[[127 118 148 148 108 146 123]
 [143 106 145 143 111 149 107]
 [125 149 134 118 107 136 144]
 [112 101 110 118 128 114 106]
 [137 113 115 114 149 114 114]]
=>
[[127 118 148 148 108 146 123]
 [143 106 145 143 111 149 107]
 [125 149 134 118 107 136 144]
 [137 113 115 114 149 114 114]
 [112 101 110 118 128 114 106]]

[[137 119 149 122 139 120 115]
 [122 135 114 131 122 133 137]
 [133 121 137 126 134 123 123]
 [135 120 142 125 136 121 120]
 [131 124 130 129 131 125 127]]
=>
[[137 119 149 122 139 120 115]
 [135 120 142 125 136 121 120]
 [133 121 137 126 134 123 123]
 [131 124 130 129 131 125 127]
 [122 135 114 131 122 133 137]]

[[126 130 128]
 [150 133 149]
 [120 127 125]
 [147 126 126]
 [140 128 131]
 [128 124 116]
 [129 128 124]
 [130 127 115]
 [130 127 132]]
=>
[[150 133 149]
 [130 127 132]
 [140 128 131]
 [126 130 128]
 [147 126 126]
 [120 127 125]
 [129 128 124]
 [128 124 116]
 [130 127 115]]

[[130 102 127 122 123 144 131 144]
 [119 112 135 114 142 115 109 128]]
=>
[[119 112 135 114 142 115 109 128]
 [130 102 127 122 123 144 131 144]]

[[131 116 130 142 130 107 131 133 132 134 130 111 136 123]
 [145 129 151 129 106 114 144 144 146 122 138 126 135 117]]
=>
[[145 129 151 129 106 114 144 144 146 122 138 126 135 117]
 [131 116 130 142 130 107 131 133 132 134 130 111 136 123]]

[[113 135 115 136 128 143]
 [139 121 137 123 130 119]
 [118 151 135 140 108 135]
 [141 126 142 122 124 114]
 [126 115 102 143 146 141]
 [131 101 111 123 153 133]
 [129 123 113 135 137 131]
 [139 114 131 122 137 120]
 [129 113 109 128 146 131]
 [129 143 152 118 109 118]
 [128 135 144 126 117 127]]
=>
[[129 143 152 118 109 118]
 [128 135 144 126 117 127]
 [141 126 142 122 124 114]
 [139 121 137 123 130 119]
 [118 151 135 140 108 135]
 [139 114 131 122 137 120]
 [113 135 115 136 128 143]
 [129 123 113 135 137 131]
 [131 101 111 123 153 133]
 [129 113 109 128 146 131]
 [126 115 102 143 146 141]]
---
[[121 128 145]
 [126 135 145]
 [123 111 101]]
=>
[[123 111 101]
 [126 135 145]
 [121 128 145]]

[[129 127 131 128 128 128 128 126 127]
 [132 130 129 124 127 126 125 129 131]
 [130 140 128 124 114 132 114 131 139]
 [123 123 130 134 126 132 131 122 124]
 [141 128 133 120 123 102 124 126 119]
 [135 132 133 123 126 128 123 130 136]
 [132 131 130 123 126 127 124 130 132]
 [125 124 131 132 126 131 130 123 124]
 [115 118 127 142 135 141 141 123 135]]
=>
[[115 118 127 142 135 141 141 123 135]
 [125 124 131 132 126 131 130 123 124]
 [132 131 130 123 126 127 124 130 132]
 [135 132 133 123 126 128 123 130 136]
 [141 128 133 120 123 102 124 126 119]
 [123 123 130 134 126 132 131 122 124]
 [130 140 128 124 114 132 114 131 139]
 [132 130 129 124 127 126 125 129 131]
 [129 127 131 128 128 128 128 126 127]]

[[128 137 150 126 128 130 127 131 122 117 129 125 125 125 122]
 [124 135 133 129 139 128 133 133 146 121 122 129 119 130 129]
 [142 132 130 129 129 123 128 127 139 129 123 128 129 128 119]
 [131 133 137 133 122 127 129 125 138 118 127 124 122 126 127]
 [124 121 126 121 122 126 126 124 132 129 129 136 113 127 136]]
=>
[[124 121 126 121 122 126 126 124 132 129 129 136 113 127 136]
 [131 133 137 133 122 127 129 125 138 118 127 124 122 126 127]
 [142 132 130 129 129 123 128 127 139 129 123 128 129 128 119]
 [124 135 133 129 139 128 133 133 146 121 122 129 119 130 129]
 [128 137 150 126 128 130 127 131 122 117 129 125 125 125 122]]

[[114 127 121 138 127]
 [138 138 113 117 149]
 [130 142 108 109 132]
 [143 131 128 133 113]
 [148 135 107 147 113]
 [133 112 127 120 113]
 [124 137 119 147 108]
 [117 131 147 147 134]]
=>
[[117 131 147 147 134]
 [124 137 119 147 108]
 [133 112 127 120 113]
 [148 135 107 147 113]
 [143 131 128 133 113]
 [130 142 108 109 132]
 [138 138 113 117 149]
 [114 127 121 138 127]]

[[131 133 135 134 134]
 [132 137 132 129 131]
 [135 132 134 129 133]
 [135 131 140 141 136]
 [135 136 131 145 132]
 [133 134 133 135 136]
 [131 130 135 134 131]
 [131 132 132 138 134]
 [136 134 130 134 135]
 [137 154 135 130 132]]
=>
[[137 154 135 130 132]
 [136 134 130 134 135]
 [131 132 132 138 134]
 [131 130 135 134 131]
 [133 134 133 135 136]
 [135 136 131 145 132]
 [135 131 140 141 136]
 [135 132 134 129 133]
 [132 137 132 129 131]
 [131 133 135 134 134]]

[[122 125 151 133 128 130 136 134 129 118]
 [128 126 128 130 122 131 139 137 117 130]
 [126 124 110 128 128 118 115 143 132 136]
 [128 128 113 134 123 135 144 132 115 127]
 [120 128 147 124 128 122 121 138 136 128]
 [128 127 120 115 130 116 106 134 139 136]
 [121 125 125 136 122 135 148 136 116 128]
 [117 121 122 128 121 127 139 150 128 128]
 [114 122 118 132 119 132 149 150 115 127]]
=>
[[114 122 118 132 119 132 149 150 115 127]
 [117 121 122 128 121 127 139 150 128 128]
 [121 125 125 136 122 135 148 136 116 128]
 [128 127 120 115 130 116 106 134 139 136]
 [120 128 147 124 128 122 121 138 136 128]
 [128 128 113 134 123 135 144 132 115 127]
 [126 124 110 128 128 118 115 143 132 136]
 [128 126 128 130 122 131 139 137 117 130]
 [122 125 151 133 128 130 136 134 129 118]]
---
[[134 148 112 127 121 126 123]
 [126 127 127 128 124 127 125]
 [133 154 118 128 125 130 133]]
=>
[[133 130 125 128 118 154 133]
 [125 127 124 128 127 127 126]
 [123 126 121 127 112 148 134]]

[[144 135]
 [155 139]]
=>
[[139 155]
 [135 144]]

[[128 128 126 126 128 128 128]
 [136 139 123 125 103 129 131]]
=>
[[131 129 103 125 123 139 136]
 [128 128 128 126 126 128 128]]

[[130 117]
 [116 121]
 [144 106]
 [115 102]
 [118 152]
 [133 153]]
=>
[[153 133]
 [152 118]
 [102 115]
 [106 144]
 [121 116]
 [117 130]]

[[120 139 135 137 108 139 137 134]
 [141 132 125 111 132 130 110 140]
 [130 131 127 132 119 130 117 129]
 [135 136 122 122 116 134 129 130]
 [138 127 129 137 131 133 122 134]
 [127 130 137 131 128 146 134 114]
 [122 115 120 119 137 138 149 143]
 [117 128 131 137 124 103 118 146]
 [134 120 138 120 112 117 112 107]
 [119 108 139 117 109 111 126 117]
 [118 113 144 138 140 143 113 135]
 [138 107 139 128 147 130 115 120]]
=>
[[120 115 130 147 128 139 107 138]
 [135 113 143 140 138 144 113 118]
 [117 126 111 109 117 139 108 119]
 [107 112 117 112 120 138 120 134]
 [146 118 103 124 137 131 128 117]
 [143 149 138 137 119 120 115 122]
 [114 134 146 128 131 137 130 127]
 [134 122 133 131 137 129 127 138]
 [130 129 134 116 122 122 136 135]
 [129 117 130 119 132 127 131 130]
 [140 110 130 132 111 125 132 141]
 [134 137 139 108 137 135 139 120]]

[[130 121 130 128 126 112 128]
 [138 130 108 146 137 132 155]
 [130 133 146 147 113 122 140]
 [128 139 138 135 116 121 148]
 [130 128 136 135 157 134 128]]
=>
[[128 134 157 135 136 128 130]
 [148 121 116 135 138 139 128]
 [140 122 113 147 146 133 130]
 [155 132 137 146 108 130 138]
 [128 112 126 128 130 121 130]]
